Each row has a name. Each piece below is followed by the name of the row it came from. Each question is about the rows just above it.

(175): [144 133 137  54 132 136 150]
(47): [121 124 118 201 124 123 102]
(28): [141 133 138  54 132 135 152]
(77): [139  62 132  55 132 133 153]
(9): [151 134 135  55 131 138 146]
(82): [127 131 141  62 132 130 155]
(40): [140 133 138  54 132 135 152]
(106): [111 123 120 203 124 119 106]
(197): [113 123 120 203 124 120 106]
(26): [116 123 119 202 124 121 104]
(152): [145 133 137  54 132 136 150]
Where do [141  62 132] appear?  (82)
[202 124] is in which row?  (26)
[124 118 201 124]  (47)
[141 133 138  54 132 135]  (28)
Where do [145 133 137  54 132 136 150] appear?  (152)

(153): [131 119 131 128 130 129  58 123 130 131 123 132 123 123 102 126 123 132]
(146): [110 115 110 111 111 111 132 170 111 110 170 110 170 170 127 112 170 111]
(108): [122 129 122 124 123 123 168 123 123 122 123 122 123 123 136 126 123 122]
(46): [172 178 172 173 172 172 201  92 172 172  92 171  91  92 187 174  92 171]
(23): [185 187 185 185 185 185 196  75 185 185  75 184  75  75 191 186  75 184]
(14): [ 74  74  74  74  74  74  80 170  74  74 170  74 170 170  72  74 170  74]
(97): [ 98 105  98  99  98  98 130 191  98  98 191  98 190 191 120 100 191  98]
[129  58]  (153)
[172 172 201  92 172 172  92 171  91  92 187 174]  (46)

(33): [171 201 161 135 150 169 119 116 180 158 109 116 181  58 110 121 161 107
 150 114 212 108 154 148 171 142 167 125 154 128  64 101 123 109 158 120
 159]
(52): [139 138 132 138 149 123 135 129 136 134 112 122 156 119 109 136 152 113
 128 123 146 138 131 135 135 129 129 122 151 125 105 131 116 146 120 126
 146]
(105): [158 126 138 128 149 141 107 119 172 102 100 142 171  80 112 125 157 109
 144 118 187 115 145 142 159 137 156 125 151 127  80 111 104 168 125 118
 173]
(67): [151 151 138 143 158 126 139 128 149 141 107 119 172 102 100 142 162 107
 131 119 169 141 137 140 144 131 133 118 161 124  86 129 107 159 116 124
 160]
(87): [151 155 141 139 153 135 132 126 151 142 109 119 169  98 107 134 158 109
 133 120 171 134 139 140 146 133 138 121 155 125  88 123 109 158 120 123
 159]
(69): [151 151 138 143 158 126 139 128 149 141 107 119 172 102 100 142 162 107
 131 119 169 141 137 140 144 131 133 122 159 126  73 115 101 172 122 119
 176]
[151 151 138 143 158 126 139 128 149 141 107 119 172 102 100 142 162 107
 131 119 169 141 137 140 144 131 133 118 161 124  86 129 107 159 116 124
 160]  (67)
[109 158 120 123 159] is in which row?  (87)
[113 128]  (52)

(42): [134 120 118 120 119]
(34): [161  95  95  95  95]
(128): [134 116 115 116 115]
(142): [ 75 185 184 185 184]
(134): [115 134 193 144 119]
(129): [134 116 115 116 131]
(20): [116 115 116 134 193]
[161  95  95  95]  (34)
Where do [134 116 115 116 115] appear?  (128)
[116 134 193]  (20)

(7): [101 105 133 121 131  60 108 119 178 113 106 155 130 111 154 186 147 126
 163 131 131]
(133): [114 140 154 114 123  94  96 105 155 115 113 151 130 117 180 105 150 132
  95 140 120]
(154): [172 145 122 127 111 115 109 104 165 120 137 168 161 162 152 130 154 126
 105 156 121]
(117): [166 148 141  99 123  99 111 138 133 145 110 161 124 152  95 135  97 149
 137 102  87]
(162): [152 148 127 133 118 195 138 128 103 131 137 127 126 143 126  83 122 127
  88 125 122]
(118): [135 113 149 109 138 125 133 147 101 137 103 116 152 162 161 118 123 138
 130 113 105]
(179): [116 113 127 114 131 119 108 103 142 110 106 143 125 111 175 164 131 113
 156 119 124]
(74): [ 82 124 138 158 152 197 157 156  93 143 148  86 147 131 186 126 163 154
 130 111 160]
[138 130 113] is in which row?  (118)
Which row holds [152 162 161]?  (118)
[130 111 154 186 147 126 163 131]  (7)
[ 86 147 131 186 126 163 154 130 111]  (74)
[123  99 111 138 133 145 110]  (117)

(113): [168 179  93 143 160 166 168 107 115 124 124 135 136]
(115): [141 124 118 156 141 142 129 166 115 124 121 135 136]
(29): [ 80 168 107  93 168 135 160 166 124 124 136 115 143]
[ 93 168]  (29)
Which row holds [168 107  93 168 135 160 166 124]?  (29)
The row with [ 93 143 160 166 168 107 115 124 124 135 136] is  (113)
[124 118 156 141 142 129 166 115 124 121]  (115)
[166 124 124 136 115]  (29)
[142 129 166 115 124]  (115)

(8): [118 143 181  84  57 194 142  75 134 157 197 195  69 136 151 154 137  65
 110 101]
(57): [ 90 143 106 147 140 107 151 156 128 137 103 106 123 123 129 112 109 161
  67 148]
(70): [ 94 133 126 138 176 160 110 139 149 134 136  73 175 102 146 149 157 118
 140 132]
(130): [190 110 130 126  93 117 151 125 112 116 118 117  96 143  99 106  94 111
 146 102]
(5): [ 92 131 166 198 181 159  89 189 144 136  45  82 185  68 154 168 183 218
  47 198]
(24): [128 137 103 109 143 116  93 117 117  96 125 151 112 118  99 143 163 158
 107 148]
[128 137 103 106 123 123 129 112 109 161  67]  (57)
[ 93 117 151 125 112 116 118 117  96 143  99]  (130)
[ 89 189]  (5)

(2): [ 98 145 104 114 167 130  96 114 185 148]
(158): [171 115 125 186  87 129  84 164 132 103]
(107): [142  99 137  83 114  96 130 185 167 155]
(10): [173  76 104 145 123 141 112 172  74 176]
(143): [176  61 129 138 119  74  75 104 147 156]
(4): [146 186  74 133  99 154 129 167 125 123]
(17): [180 164 172  98 145 104 111 151 200 130]
[114  96 130 185 167]  (107)
[ 98 145 104 111] is in which row?  (17)
[115 125 186  87]  (158)

(15): [134 132 141  94 173 130 132 160 112 118  55  90 139 134 136 168 139 144
 126 144 129  89 176 219  77 165 150 177]
(41): [127 120 136 126 145 124 125 128 128 132 115 133 139 134 136 168 139 144
 126 144 129  89 176 219 120 165 150 177]
(86): [133 123 133 132 141 134 117 136 126 127 118 127 120 136 126 145 124 125
 128 126 132 115 133 139 120 128 124 134]
[133 132 141]  (86)
[127 120 136 126 145 124 125 128 126 132 115 133] is in which row?  (86)
Where do [136 126 127 118 127 120 136 126 145 124 125 128] appear?  (86)
Where do [127 118 127 120 136 126 145 124 125] appear?  (86)
[127 120 136 126 145 124 125 128 128 132 115 133 139 134 136 168 139 144
 126 144 129  89 176 219 120 165 150 177]  (41)
Where do [ 94 173] appear?  (15)

(125): [123 138 163 134 125 128 167]
(155): [133 139 172 129 150 146 163]
(109): [123 128 167 129 150 131 163]
(71): [123 138 163 134 151 128 167]
(112): [153 127 176 113 136 141 133]
(31): [150 133 167  97 129 148 110]
[167 129]  (109)
[150 131]  (109)
The row with [125 128 167] is  (125)
[123 128 167 129 150 131]  (109)
[123 128 167 129 150] is in which row?  (109)

(91): [129 153 123 120 100 116 136 156  98 140 136 169 119 152 149  95 110 136
 151 105  97 122 146 102 155 125 100 154 152  97 145 115 111 128 138 128
 137 118 124 132  97 152 103 138 156 108 126 119 170 125 162 118 142 135
 121 122 103]
(30): [134  86 135 118  75 113 110 125 100 119  76 121 123  98 102 135 146 121
 122 131 118 111 123 106 130 163 152 130 157  79 104 118 121  97 125 127
 137 146 128 126 111 103 132 137  91 137 117 118  90 112 130 119 116 109
 141 146 125]
(78): [125 167 125 151  98  98 124 137 124 103 134 157 140 129 147  96 114 132
 150 130 103 113 153  97 133 157 119 136 190 128 140 134 132 112 158 122
 108 116 134 126 166 110 154 109 118 153 151 144 113 141  84 145 117 132
 121 130 152]
(22): [134  81 135 117  75 115 113 125  97 124  76 120 120  99 101 138 148 120
 120 128 121 114 120 110 131 160 154 131 150  77 102 116 118  98 122 126
 139 145 127 127 125  97 139 134  96 121 116 109  87 104 119 135 137  90
 134 133 117]
(3): [124 163 123 149  94  99 132 138 109 114 135 163 136 135 154  94 116 128
 152 119 104 115 158 101 138 154 116 142 185 122 140 129 121 111 155 117
 107 106 134 131 159 107 153 108 121 155 160 142 125 140  84 145 120 130
 114 132 143]
(131): [129 140 136 139  95 102  99 133 146  86 107 131 141 105 113 115 121 137
 135 155 103 109 128  88 123 166 134 125 189 116 127 137 149 111 148 136
 121 147 132 114 156 113 146 123  99 145 118 138  80 133 105 130 110 128
 145 134 160]
(103): [134  81 135 117  75 115 113 125  97 124  76 120 120  99 101 138 148 120
 120 128 121 114 120 110 131 160 154 131 150  77 102 116 118  98 122 126
 139 145 127 127 106 104 129 140  92 136 117 117  95 110 134 118 118 109
 140 146 121]
(60): [131 158 130 104 149 140 118 162 151 132 153 145 123 154 125 110  96 153
 138 133 101 134 115 109 147  92  89 142 114 119 157 123 139 163 124 139
  99  88 133 118 127 121 134 114 136 162 169 145 162 145 108 129 112 150
 107 141 130]
(88): [131 158 130 104 149 140 118 162 151 132 153 145 123 154 125 110  96 153
 138 133 101 134 115 109 147  92  89 142 114 119 157 123 139 163 124 139
 102 105 131  97 121 155 115 126 152 146 142 150 166 153 142 113 107 172
 126 132 141]
(72): [126 156 136 146 141 116 100 126 183  81 134 116 149 110 114 124 115 141
 128 168 120 120 119 107 110 145 130 112 162 159 135 150 165 132 144 145
 126 157 130 113 166 133 141 123 116 126 103 138  85 136 116 132 118 133
 151 118 165]
(124): [110 134 120 118 109 140 146 121 150 120 117  89 135 103 110 163 150 117
 105 146 162 135 113 155 101 134 160 103 104 156 107 139 140 124 117 135
 158 166 123 142 126 131 122 142 118  95  89 108  95 109 147 128 145 102
 147 116 122]
(199): [125 159 127 152  94  96 118 133 126  97 126 151 141 121 140 100 118 130
 147 136 104 111 150  94 128 164 125 133 195 127 135 136 136 108 157 124
 112 125 134 126 166 107 155 112 110 151 142 142 101 137  86 143 117 127
 127 130 155]
[136 108 157 124 112 125] is in which row?  (199)
[110 134 118 118 109 140 146 121]  (103)
[151 144 113 141  84]  (78)
[125 151  98] is in which row?  (78)

(11): [ 83 122 135 126 110 110 126  96 141 128 126 158 105 115 141 110 139 131
 102 152 130]
(54): [115 154 131 130 117 122  88 117 139 134 131 148 123 157 127 134 110 125
 154 103 155]
(94): [ 88 117 139 134 131 148 123 157 127 135 158 115 105 126 141 133 119 127
 114 131 124]
(35): [110  55 131 117 122 143  43 141 143 147 140  70 140 129 143 126 129 133
 161  80 130]
(59): [ 92  57 117 127 112 128  39 137 112 108 110 109 107 122 133 125 136 132
 141 130 113]
[ 88 117 139 134 131 148 123 157 127 134 110] is in which row?  (54)
Where do [126 158 105 115 141] appear?  (11)
The row with [ 83 122] is  (11)
[117 127] is in which row?  (59)
[ 88 117 139 134 131 148 123 157 127 135 158 115 105 126 141 133 119 127
 114 131 124]  (94)
Where do [127 112 128] appear?  (59)

